Look-ups in named tables: a row name and a column name give one cell, copied from the table.

Table vatet
|  | bem | nus | fimen | fogut | zefine | vup | zetar | zin | tigado | lavepug |
|---|---|---|---|---|---|---|---|---|---|---|
| riv | 5 | 11 | 42 | 29 | 21 | -22 | 14 | -7 | 15 | 18 |
| vupomod | -37 | -32 | 50 | 22 | 37 | -43 | 76 | -71 | 81 | 83 |
| batu | -7 | 1 | 29 | 50 | 34 | -9 | 21 | -15 | 18 | 19 |

What is the tigado of vupomod in vatet? 81
What is the fogut of batu in vatet? 50
What is the zefine of vupomod in vatet? 37
What is the zetar of riv in vatet? 14
What is the bem of riv in vatet? 5
What is the fimen of vupomod in vatet? 50
What is the zin of batu in vatet? -15
What is the fimen of batu in vatet? 29

Table fugof
|  | ludozu | vulimu |
|---|---|---|
| kep | 252 | 184 |
| vas | 30 | 236 |
| bazipib | 156 | 127 |

bazipib, ludozu -> 156
vas, vulimu -> 236
bazipib, vulimu -> 127
vas, ludozu -> 30
kep, vulimu -> 184
kep, ludozu -> 252

netelu.tsv
	setig	kad	bedo	napipus	boreso	tunenu	tatadud	gev	migezi
paga	31080	45299	18091	71384	11068	53706	50917	21132	50205
bof	11276	19372	55042	52995	32618	75945	53412	19337	12849
lilur	35854	60511	9346	36914	28729	31564	42733	40382	41123
lubak	36656	27734	38136	91983	14598	23685	64832	34383	73155

What is the tatadud of bof in netelu? 53412
What is the migezi of bof in netelu? 12849
What is the tunenu of lubak in netelu? 23685
What is the gev of lilur in netelu? 40382
What is the setig of bof in netelu? 11276
What is the gev of lubak in netelu? 34383
What is the migezi of paga in netelu? 50205
What is the tunenu of bof in netelu? 75945
What is the setig of lubak in netelu? 36656
What is the tatadud of paga in netelu? 50917
What is the migezi of lilur in netelu? 41123
What is the boreso of bof in netelu? 32618
What is the bedo of bof in netelu? 55042
What is the gev of paga in netelu? 21132
What is the napipus of lilur in netelu? 36914
What is the kad of lubak in netelu? 27734
What is the boreso of paga in netelu? 11068

Table ket
|  | tevapi | verirel | burudup | tif |
|---|---|---|---|---|
| ven | 0.7 | 0.7 | 0.5 | 0.1 |
| nopena | 0.4 | 0.3 | 0.7 | 0.5 |
| tetomav | 0.5 | 0.5 | 0.2 | 0.7 |
| pibono | 0.7 | 0.7 | 0.2 | 0.2 |
| kop | 0.4 | 0.4 | 0.7 | 0.6 |
| rikeg | 0.9 | 0.9 | 0.2 | -0.5 |
| zalip | 0.6 | 0.7 | 0.0 | 0.1 |

What is the tif of tetomav in ket?
0.7
What is the verirel of tetomav in ket?
0.5
What is the verirel of pibono in ket?
0.7
What is the burudup of pibono in ket?
0.2
What is the tevapi of nopena in ket?
0.4
What is the tif of rikeg in ket?
-0.5
What is the verirel of ven in ket?
0.7
What is the tevapi of pibono in ket?
0.7
What is the burudup of ven in ket?
0.5
What is the tif of pibono in ket?
0.2
What is the burudup of kop in ket?
0.7
Which row has the largest tevapi? rikeg

Table det
,tebi,zike,zatad,tezukup,mene,nozule,tovib,kogozal,tiv
tepa,5101,4018,9720,5241,4614,6091,5142,2791,5919
sot,4082,8008,3693,4908,4858,4678,4739,5475,4699
val,5490,8260,7210,5208,5271,5746,5364,5289,5374
gup,3803,4662,3305,2306,4584,5623,6768,5960,6988
sov,7983,5605,8380,4353,4736,4762,5188,4711,4278
ser,7276,1929,2226,6207,5351,6313,4138,5268,5095
soz,9702,5445,7329,3846,5506,7666,4740,5587,7121
suf,6183,6065,4269,4581,5893,2973,5210,3943,3978
pogelu,3093,4136,7662,1408,4917,4357,5010,5861,5486
nas,7060,6920,2744,7686,5332,5376,5142,7117,5269
ritapel,6499,5892,8153,7738,6008,4105,5400,4714,3964

What is the zatad of sot in det? 3693
What is the zatad of ser in det? 2226
What is the zike of nas in det? 6920
What is the zike of soz in det? 5445
What is the tiv of tepa in det? 5919
What is the tiv of ser in det? 5095
What is the kogozal of ritapel in det? 4714
What is the tovib of nas in det? 5142
What is the tebi of pogelu in det? 3093
What is the nozule of tepa in det? 6091
What is the tebi of suf in det? 6183

pir =
,ferug,mik,geginor,bisig
paf,36070,35789,14180,59070
fal,36719,37032,39628,20387
pelena,33526,37481,41785,59980
risi,12078,39672,23806,16318
nidil,50373,29270,35567,52517
ruduta,44143,27016,34563,50557
tivup,35673,37198,41133,44155
koluvi,96672,57773,22328,44548
fava,38084,35253,5954,30672
pofon,35919,36298,9210,50317

fal, geginor -> 39628
pofon, bisig -> 50317
ruduta, ferug -> 44143
fava, bisig -> 30672
fava, mik -> 35253
nidil, bisig -> 52517
pofon, ferug -> 35919
risi, bisig -> 16318
pofon, mik -> 36298
Row with the largest mik: koluvi

tovefud:
	saz	rez	fuduvas	ragugoz	fusoran	dibodi	kodutob
zut	74	67	140	117	96	125	145
domegil	139	68	65	117	90	125	123
sumoba	128	132	84	170	90	172	123
pel	60	132	135	117	90	197	116
zek	94	124	67	129	88	171	168
kanu	32	97	122	130	90	51	123
zug	44	100	101	82	107	125	120
dera	39	150	101	117	99	125	123
dirifan	30	77	101	117	90	63	123
finute	60	100	108	93	155	125	94

kanu, saz: 32
domegil, fuduvas: 65
dirifan, saz: 30
sumoba, kodutob: 123
sumoba, fusoran: 90
zut, fuduvas: 140
pel, fuduvas: 135
zek, fusoran: 88
zug, saz: 44
domegil, saz: 139
pel, saz: 60
zug, ragugoz: 82
domegil, kodutob: 123
domegil, ragugoz: 117

retem.csv
,vot,vimeton,pidenab,bisikur,fol,fef,moba
pubov,2.420,1.894,4.991,1.672,1.703,7.329,7.196
pubano,3.655,1.813,6.464,5.391,3.554,3.287,6.250
div,3.873,3.269,3.762,2.980,6.523,7.689,5.346
rubibon,5.294,2.553,5.098,2.393,2.604,5.090,8.084
bamitil,6.099,6.411,4.272,1.548,3.367,8.482,5.709
ren,6.119,2.610,5.619,5.391,4.122,1.779,5.645
nok,6.376,4.028,6.464,3.524,2.990,2.020,6.112
kofune,6.376,6.411,3.762,3.895,4.873,8.482,2.985
nes,5.903,2.844,6.296,5.078,5.143,6.983,8.084
mes,3.362,3.249,6.226,4.733,4.347,1.779,2.936
por,4.260,6.229,4.748,2.479,1.703,5.843,3.929
vog,3.151,4.226,5.120,1.548,6.208,2.787,5.170
mol,2.447,1.813,3.786,2.791,6.523,3.710,2.936
riv,2.420,3.639,3.846,5.231,1.904,7.205,7.348

What is the vot of por in retem? 4.260
What is the moba of kofune in retem? 2.985
What is the bisikur of nok in retem? 3.524
What is the fef of mes in retem? 1.779
What is the vimeton of nok in retem? 4.028
What is the moba of mol in retem? 2.936
What is the vot of rubibon in retem? 5.294
What is the pidenab of pubano in retem? 6.464
What is the vot of nes in retem? 5.903
What is the moba of riv in retem? 7.348
What is the vimeton of vog in retem? 4.226

muleni
         zom  fom  gat  zor  zisid  nuvo  gil  pona  suvom  suta
bar       96   84  133  120    218    68  187    73    147   106
gug      122  103   90  135    108   106  127    80     82    81
keruf    118  174  127  136     19   109   83   184    120   174
pipume   109   81  118  121    191    91  154    78    120    92
fal      128  141  119  168     61    89   78   175     91   148
kedefo   118  103   98   43    107   196   95    77    118    78
lumaper  103  122  134  143    144    60  160   120    138   140
tas      120  113   90  123     93   114  129    78     89    84
lavamo   114  121   89   93     81   136  136    66    102    83
leg      112  136  131   62     89   169   84   146    148   143
lonesa   126  109  109  152    110    95   99   128     88   111
tunaduf  130  109  115   67     99   195   37   150    111   113
gutokuf  133   89   86  203    126    51  125    93     47    74

fal, nuvo: 89
pipume, nuvo: 91
lavamo, pona: 66
leg, zisid: 89
keruf, zor: 136
keruf, suvom: 120
lavamo, suvom: 102
pipume, suvom: 120
gutokuf, gat: 86
tas, gat: 90
lonesa, suta: 111
fal, pona: 175
bar, gat: 133
gug, gat: 90
gutokuf, nuvo: 51
lumaper, nuvo: 60
gug, suta: 81
lavamo, zisid: 81
tunaduf, zom: 130
Row with the largest suta: keruf

Table fopiga
cols = komekes, nal, punavo, zamek, vobabu, dil, vik, zag, buz
dol: [695, 774, 756, 640, 568, 615, 792, 580, 748]
zepeg: [561, 847, 365, 335, 104, 455, 885, 993, 177]
gedivem: [859, 686, 435, 500, 823, 779, 685, 712, 554]
mil: [711, 620, 500, 515, 677, 582, 667, 750, 849]

What is the komekes of zepeg in fopiga?
561
What is the komekes of dol in fopiga?
695
What is the punavo of mil in fopiga?
500
What is the vobabu of gedivem in fopiga?
823
What is the buz of mil in fopiga?
849
What is the vik of mil in fopiga?
667
What is the buz of gedivem in fopiga?
554
What is the vik of zepeg in fopiga?
885
What is the zamek of dol in fopiga?
640
What is the dil of mil in fopiga?
582
What is the dil of gedivem in fopiga?
779
What is the komekes of gedivem in fopiga?
859
What is the nal of gedivem in fopiga?
686
What is the nal of mil in fopiga?
620
What is the zag of dol in fopiga?
580
What is the nal of zepeg in fopiga?
847
What is the zag of gedivem in fopiga?
712
What is the zamek of gedivem in fopiga?
500
What is the zag of zepeg in fopiga?
993

